Here is a tiny trained network, its code and every weight. The questions are about switching its units off for an input and a target symbol, where a switched-off unit gives its printed mean instead of its output.

import numpy as np


def w(rows, s, z=0):
    codes = np.array(rows[::2]) - 128.0
    scale = np.full(codes.shape[1], s)
    scale[-1] = z or s
    return codes * scale


def norm(h):
    return h / np.sqrt((h * h).mean(-1, keepdims=True) + 1e-5)


def f(y):
    return np.maximum(y, 0)


def softmax(a):
    e = np.exp(a - a.max(-1, keepdims=True))
    return e / e.sum(-1, keepdims=True)


def log_softmax(a):
    a = a - a.max(-1, keepdims=True)
    return a - np.log(np.exp(a).sum(-1, keepdims=True))


def net(x, mask):
    ids = ['αβγδζηθλμξτφψω'.index(c) for c in x.split()]
    T = len(ids)
    res = E[ids] + P[:T]
    u = 0
    for l in range(2):
        r = norm(res)
        for j in range(3):
            rows = slice(2 * j, 2 * j + 2)
            q, k, v = (r @ M[l][rows].T for M in (Q, K, V))
            z = softmax(np.where(np.tri(T) > 0, q @ k.T / 2**0.5, -1e9)) @ v
            o = O[l][rows]
            res = res + np.where(mask[u + j], z, o[:, -1]) @ o[:, :-1]
        u += 3
        y = f(norm(res) @ A[l][:, :-1].T + A[l][:, -1])
        res = res + np.where(mask[u : u + 4], y, B[l][:, -1]) @ B[l][:, :-1]
        u += 4
    return log_softmax(norm(res)[-1] @ U[:, :-1].T + U[:, -1])


Q, K, V, O, A, B = {}, {}, {}, {}, {}, {}
E = w([
[60,100,123,137,108,123,132,79],'α',
[155,108,194,161,161,166,130,132],'β',
[115,40,113,161,122,112,133,131],'γ',
[196,82,108,66,158,140,64,155],'δ',
[142,129,115,126,138,121,135,133],'ζ',
[132,130,122,123,138,133,131,148],'η',
[103,80,153,178,103,123,144,161],'θ',
[97,67,155,170,127,138,141,107],'λ',
[140,164,172,170,91,94,164,57],'μ',
[137,139,127,127,131,126,132,144],'ξ',
[249,122,125,128,144,65,135,63],'τ',
[124,142,113,91,54,124,101,135],'φ',
[130,147,124,119,141,130,136,129],'ψ',
[145,135,119,132,129,121,135,149],'ω',
],0.021)
P = w([
[69,180,97,196,149,69,2,117],'0',
[91,117,88,21,141,87,214,101],'1',
[87,113,180,83,150,73,116,131],'2',
[103,110,133,140,138,105,148,191],'3',
[154,90,123,167,82,210,111,63],'4',
[106,65,123,82,124,176,234,105],'5',
],0.0064)
Q[0] = w([
[75,164,132,131,195,8,135,205],'L0H0',
[152,135,124,61,135,157,244,153],'L0H0',
[84,154,135,105,180,56,123,166],'L0H1',
[160,151,111,47,152,154,130,150],'L0H1',
[138,102,98,46,130,145,225,132],'L0H2',
[170,83,121,147,68,222,119,52],'L0H2',
],0.011)
K[0] = w([
[99,190,83,243,181,81,26,162],'L0H0',
[100,86,243,87,130,2,61,127],'L0H0',
[115,181,91,204,149,114,37,142],'L0H1',
[138,115,191,54,170,63,55,92],'L0H1',
[117,80,231,74,120,33,71,120],'L0H2',
[151,65,150,34,98,164,242,102],'L0H2',
],0.009)
V[0] = w([
[199,120,145,202,53,91,172,165],'L0H0',
[153,44,63,142,119,114,129,255],'L0H0',
[133,55,125,146,183,161,128,116],'L0H1',
[48,120,90,172,131,138,191,113],'L0H1',
[120,2,92,97,81,134,85,68],'L0H2',
[77,191,187,97,71,180,98,192],'L0H2',
],0.0071)
O[0] = w([
[195,212,148,138,87,102,199,143,66],'L0H0',
[158,150,39,80,144,146,201,230,111],'L0H0',
[127,102,187,133,146,131,111,222,213],'L0H1',
[41,173,164,129,147,167,186,145,131],'L0H1',
[126,108,115,113,84,39,148,254,248],'L0H2',
[105,148,159,126,73,231,36,90,7],'L0H2',
],0.0068,0.0012)
A[0] = w([
[16,86,123,188,58,92,123,118,131],'L0N0',
[131,165,179,179,64,81,158,66,2],'L0N1',
[135,114,111,110,134,121,158,101,144],'L0N2',
[92,156,102,50,12,122,113,121,140],'L0N3',
],0.011,0.0074)
B[0] = w([
[125,75,37,99,101,52,146,101,253],'L0N0',
[8,216,109,173,92,146,190,147,160],'L0N1',
[111,144,148,162,144,126,103,137,169],'L0N2',
[159,114,134,227,60,105,54,191,224],'L0N3',
],0.011,0.0068)
Q[1] = w([
[202,86,253,158,100,127,233,103],'L1H0',
[73,20,75,151,72,190,148,177],'L1H0',
[101,67,161,185,48,89,153,122],'L1H1',
[99,251,180,111,146,70,18,130],'L1H1',
[104,121,135,110,125,98,166,115],'L1H2',
[134,93,122,234,95,151,80,181],'L1H2',
],0.0084)
K[1] = w([
[163,89,223,108,127,91,180,111],'L1H0',
[37,9,102,60,89,186,194,172],'L1H0',
[101,59,158,161,90,63,135,97],'L1H1',
[108,245,161,187,139,63,1,133],'L1H1',
[129,116,120,127,140,75,104,103],'L1H2',
[101,82,116,60,132,145,209,139],'L1H2',
],0.0089)
V[1] = w([
[196,154,212,137,139,74,109,101],'L1H0',
[184,134,110,98,72,82,184,61],'L1H0',
[120,112,77,133,197,137,202,144],'L1H1',
[86,3,173,187,119,93,153,138],'L1H1',
[157,184,151,171,175,92,23,124],'L1H2',
[81,127,114,167,106,82,111,126],'L1H2',
],0.0062)
O[1] = w([
[183,78,155,185,123,111,179,110,124],'L1H0',
[188,104,87,146,167,69,116,95,135],'L1H0',
[116,170,97,253,126,113,26,165,146],'L1H1',
[103,203,184,86,147,59,52,83,253],'L1H1',
[118,192,93,169,144,88,67,180,174],'L1H2',
[140,120,153,157,162,163,127,181,192],'L1H2',
],0.0065,0.0047)
A[1] = w([
[86,4,150,134,87,113,191,109,2],'L1N0',
[141,144,124,121,102,105,148,171,139],'L1N1',
[148,159,122,160,110,185,97,103,56],'L1N2',
[144,123,230,153,144,159,124,129,79],'L1N3',
],0.016,0.0091)
B[1] = w([
[107,54,153,145,184,125,198,248,190],'L1N0',
[138,133,153,114,132,169,107,60,218],'L1N1',
[136,82,153,58,75,86,182,115,159],'L1N2',
[117,26,190,165,138,170,167,201,255],'L1N3',
],0.014,0.0067)
U = w([
[59,62,60,128,139,29,162,163,46],'α',
[124,80,192,179,161,180,169,174,188],'β',
[162,210,148,80,135,101,180,217,137],'γ',
[203,84,88,48,185,153,47,150,98],'δ',
[102,194,103,216,220,122,74,158,127],'ζ',
[50,146,76,69,112,218,106,166,123],'η',
[171,208,147,104,139,198,137,101,255],'θ',
[87,174,234,71,151,59,76,116,78],'λ',
[66,197,141,190,103,116,187,75,174],'μ',
[156,81,129,44,58,127,180,62,99],'ξ',
[224,127,147,178,176,54,152,62,107],'τ',
[141,120,133,177,26,106,49,147,97],'φ',
[83,76,106,136,188,160,76,9,131],'ψ',
[183,122,13,178,118,196,195,120,128],'ω',
],0.011,0.0062)

Each question gives the input, a string of symbols that net reads in full, and the target symbol t.
The units are the heads (2 rows each of Q, K, V and O) and the neurons (one row each of A and B). Each row of codes is followed by its name. A weight is (code - 128) times the scale printed after its matrix; where a second scale follows, it is the last column's (O, A, B and U).
mask holds one flag per unit, layer by layer, with each layer's heads first. A switched-off unit (its flag False) gives its mean, the last column of its rows in O or B, instead of its output. The means were averaged over made-up inputs and are rounded, as every weight is.
A unit's drop is (log p(t) with every unit on - log p(t) with that unit switched off) / (log p(t) with every unit on - log p(t) with every unit switched off).
The circuit of an input: a set's keep is (log p(t) with only the set's units on - log p(t) with every unit switched off) / (log p(t) with every unit on - log p(t) with every unit switched off). Starting from the 12 units with the biggest drops (on a tie, the unit counted first), units are removed one at a time, each time the one whose removal leaves the highest keep (on an exact tie, the one counted first), for as long as the keep stays at least 0.8.
units of the circuit, in order: the units of the circuit, biggest drop first
k most important neurons: the k neurons with the biggest drops, biggest first
which heads matter: for each layer, one digit per head in row order, 1 if its drop is at least 0.15 and else 0, layers parted by /
input ξ θ θ τ ξ, target θ: units of the circuit, in order : (L0H0; L1N1; L1N3)
input η ξ ω ξ, target η: which heads matter : 101 / 100
input μ α ξ λ ζ, target α: units of the circuit, in order : (L0H0; L0N0; L0H2)
input θ θ ξ θ α, target α: 3 most important neurons : (L0N0; L1N0; L1N3)
input φ η ζ, target φ: units of the circuit, in order : (L0H2; L0N3)
input δ δ φ β φ η, target φ: which heads matter : 001 / 000
input ψ ξ λ η, target ψ: which heads matter : 101 / 000
input φ τ ξ, target φ: units of the circuit, in order : (L0N3; L0H2)
input ω β ξ α δ ψ, target ξ: units of the circuit, in order : (L0H2; L1N2)
input τ ξ ζ ζ ψ, target ξ: 2 most important neurons : (L1N2; L0N0)
input τ η β ω ψ, target η: units of the circuit, in order : (L0H0; L1H0; L1N3)
input ζ φ ξ, target ζ: which heads matter : 001 / 000
input φ ω β λ η, target ω: which heads matter : 101 / 010
input γ λ μ β ζ, target λ: which heads matter : 011 / 010
input η θ β η, target η: 2 most important neurons : (L0N3; L0N0)
input μ β δ η, target μ: units of the circuit, in order : (L0H0; L0N1)
input β η λ φ ζ, target η: units of the circuit, in order : (L0H0; L1H0; L0N3; L0N0)
input ζ α λ β ξ, target α: which heads matter : 100 / 000
input λ φ ξ, target λ: which heads matter : 001 / 000
input θ ψ ζ, target θ: units of the circuit, in order : (L0H0; L1N1; L1N3; L0N0)
input τ φ γ ω λ ζ, target γ: which heads matter : 101 / 000
input θ φ β ψ, target θ: which heads matter : 100 / 000
